(in the rows, 128 means zero)
Each row has two labels, one from each of two sets.
[129 123 135 125 120 119 143 128 114 134   4 127 180 127  63 142 124 137
 127 138 136 134 144 140 111 136 125 123 134 130]	J938/Y
[123 126 138 128 156 101 145 111 107 126  50 128 144 138 116 144 124 127
 130 140 143 132 132 135 138 126 115 126 126 137]	j367/U
[158 115 130 123 162  87 141  91 105 120  49 123 149 137 109 149 129 129
 126 119 131 122 146 137 114 126 128 127 125 145]	j367/V
[139 133 127 130 129 126 134 137 116 126  67 133 125 125  99 102 133 128
 128 154 128 128 131 140 118 136 135 117 131 127]	J938/U
[133 135 129 139 133 119 135 137 118 122  17 128 116 136 109 119 121 129
 121 160 140 123 124 127 144 145 135 127 123 146]	J938/U
[133 125 134 133 142 126 144 108 110 127  50 138 142 125 133 126 128 129
 125 100 133 106 153 129 131 147 119 121 129 140]	j367/Y
[134 132 137 139 143 122 135 119 114 130  35 141 123 143 126 117 128 128
 102 136 140 108 143 128 150 151 127 127 124 144]	J938/Y
[126 130 110 140 136  99 133 129 117 134  57 116 118 146 109 133 136 129
 118 158 129 123 123 122 121 137 139 132 130 131]	J938/V
[127 137 134 125 126 100 147 136 110 122   4 129 165 135  36 136 136 139
 129 148 129 129 156 130 113 134 128 129 132 125]	J938/U
[134 141 110 135 117 122 125 146 123 135  93 125 118 119 108 126 131 134
 119 146 119 122 125 121 106 128 139 130 138 135]	J938/V
[121 129 114 129 108 134 130 128 139 131  69 104 131 125 101 121 135 135
 125 135 118 104 129 113 105 143 149 131 132 127]	J938/D
[130 131 127 131 128 118 136 134 114 133   9 142 146 136  91 133 126 127
 131 131 129 135 150 133 132 134 118 124 138 120]	J938/Y
[126 124 145 124 128 118 143 111 113 125  14 114 162 129  95 143 130 130
 127 102 122 116 156 129 100 133 118 133 133 129]	j367/Y
[120 137 130 125 110 115 128 144 120 129  31 115 141 159  80 129 126 136
 127 158 124 133 119 122 107 126 140 130 130 127]	J938/V
[127 125 144 133 170  82 130 107 111 121  62 148 122 132 155 143 103 123
 130 143 161 122 133 124 160 141 127 138 119 135]	j367/Y
[129 123 123 129 136  84 135 118 122 124   4 103 136 136  81 133 128 120
 126 166 131 114 136 113 114 149 152 132 116 132]	J938/V
[116 131 116 127 112 127 114 157 134 126 230 114  97 124 152 123 127 125
 127 141 117 142 109 120 127 112 139 127 138 124]	J938/D
[126 123 130 134 136 113 139 115 110 128  55 129 157 133 104 135 125 121
 121 115 128 120 140 146 123 133 125 125 131 137]	j367/U
[125 134 114 132 104 126 128 146 124 131  53 112 132 125 112 126 126 119
 127 130 124 128 127 123 122 125 133 133 132 134]	J938/D
[127 132 138 127 150 122 125 117 127 110 153 140 121 129 165 129 121 135
 121 141 145 124 127 134 146 138 125 126 125 135]	j367/U
[136 134 140 138 107 134 127 137 117 126   4 148 154 123  94 126 116 124
 129 123 145 119 140 123 133 130 119 139 131 129]	J938/Y

Each row has two labels, one from each of two sets.
[118 138 138 132 110 121 134 134 126 137 137 131 124 122 128 119 126 135
 126 148 140 132 104 141 133 125 125 114 104 138]	[47]/(48)
[134 142 137 101 114 133 139 132 130 128 131 129 134 127 128 121 132 137
 131 147 136 126 112 126 135 135 127 129 108 130]	[47]/(58)
[118 147 131 131 117 149 116 129 124 137 134 149 135 129 130 144 129 142
 122 147 138 112 133 106 114 142 114 128 124 125]	[49]/(48)
[124 127 122 109 129 153 127 127 136 134 119 155 119 129 134 142 143 133
 124 140 128 121 148 108 123 146 122 125 149 125]	[49]/(52)
[131 129 134 136 121 140 120 124 132 128 121 148 127 132 134 139 136 142
 125 141 140 108 132 112 120 152 135 128 143 123]	[49]/(54)
[118 114 125 119 122 137 140 134 125 128 133 134 134 122 128 139 129 118
 113 134 136 125 131 134 130 126 123 125 102 133]	[47]/(58)
[119 140 127 147 117 121 141 137 120 137 135 126 134 121 121 124 112 138
 110 134 138 124 111 133 121 121 120 120 120 138]	[47]/(48)
[119 105 126 133 124 129 140 136 131 136 130 126 136 115 121 132 110 117
 107 140 131 134 121 129 117 101 105 123 107 134]	[47]/(52)
[127 127 126 109 126 134 127 125 135 128 128 141 120 123 131 130 133 130
 128 123 129 125 135 131 137 136 125 127 138 127]	[52]/(58)
[120 133 126 133 110 130 135 144 121 138 138 128 139 124 125 127 130 131
 121 148 141 126 113 128 123 139 135 116  94 134]	[47]/(58)
[126 121 117 119 123 138 111 125 121 132 131 131 118 130 129 139 130 130
 126 138 137 121 128 130 126 137 123 126 153 130]	[52]/(48)
[117 119 128 143 116 131 139 131 126 128 139 125 140 118 129 130 136 119
 115 135 137 130 122 136 125 144 129 117  90 142]	[47]/(58)
[113 142 127 118 123 140 135 127 122 125 130 137 136 114 129 128 121 120
 119 141 131 125 131 131 120 119 124 114 114 130]	[47]/(58)
[133 129 127 123 125 147 122 127 132 133 116 149  96 131 134 132 122 133
 125 131 127 130 140 115 127 129 120 128 144 126]	[49]/(52)
[120 132 135 133 125 130 139 143 136 129 139 124 113 119 130 125 116 118
 114 133 130 131 124 128 116 110 128 124 104 135]	[47]/(48)
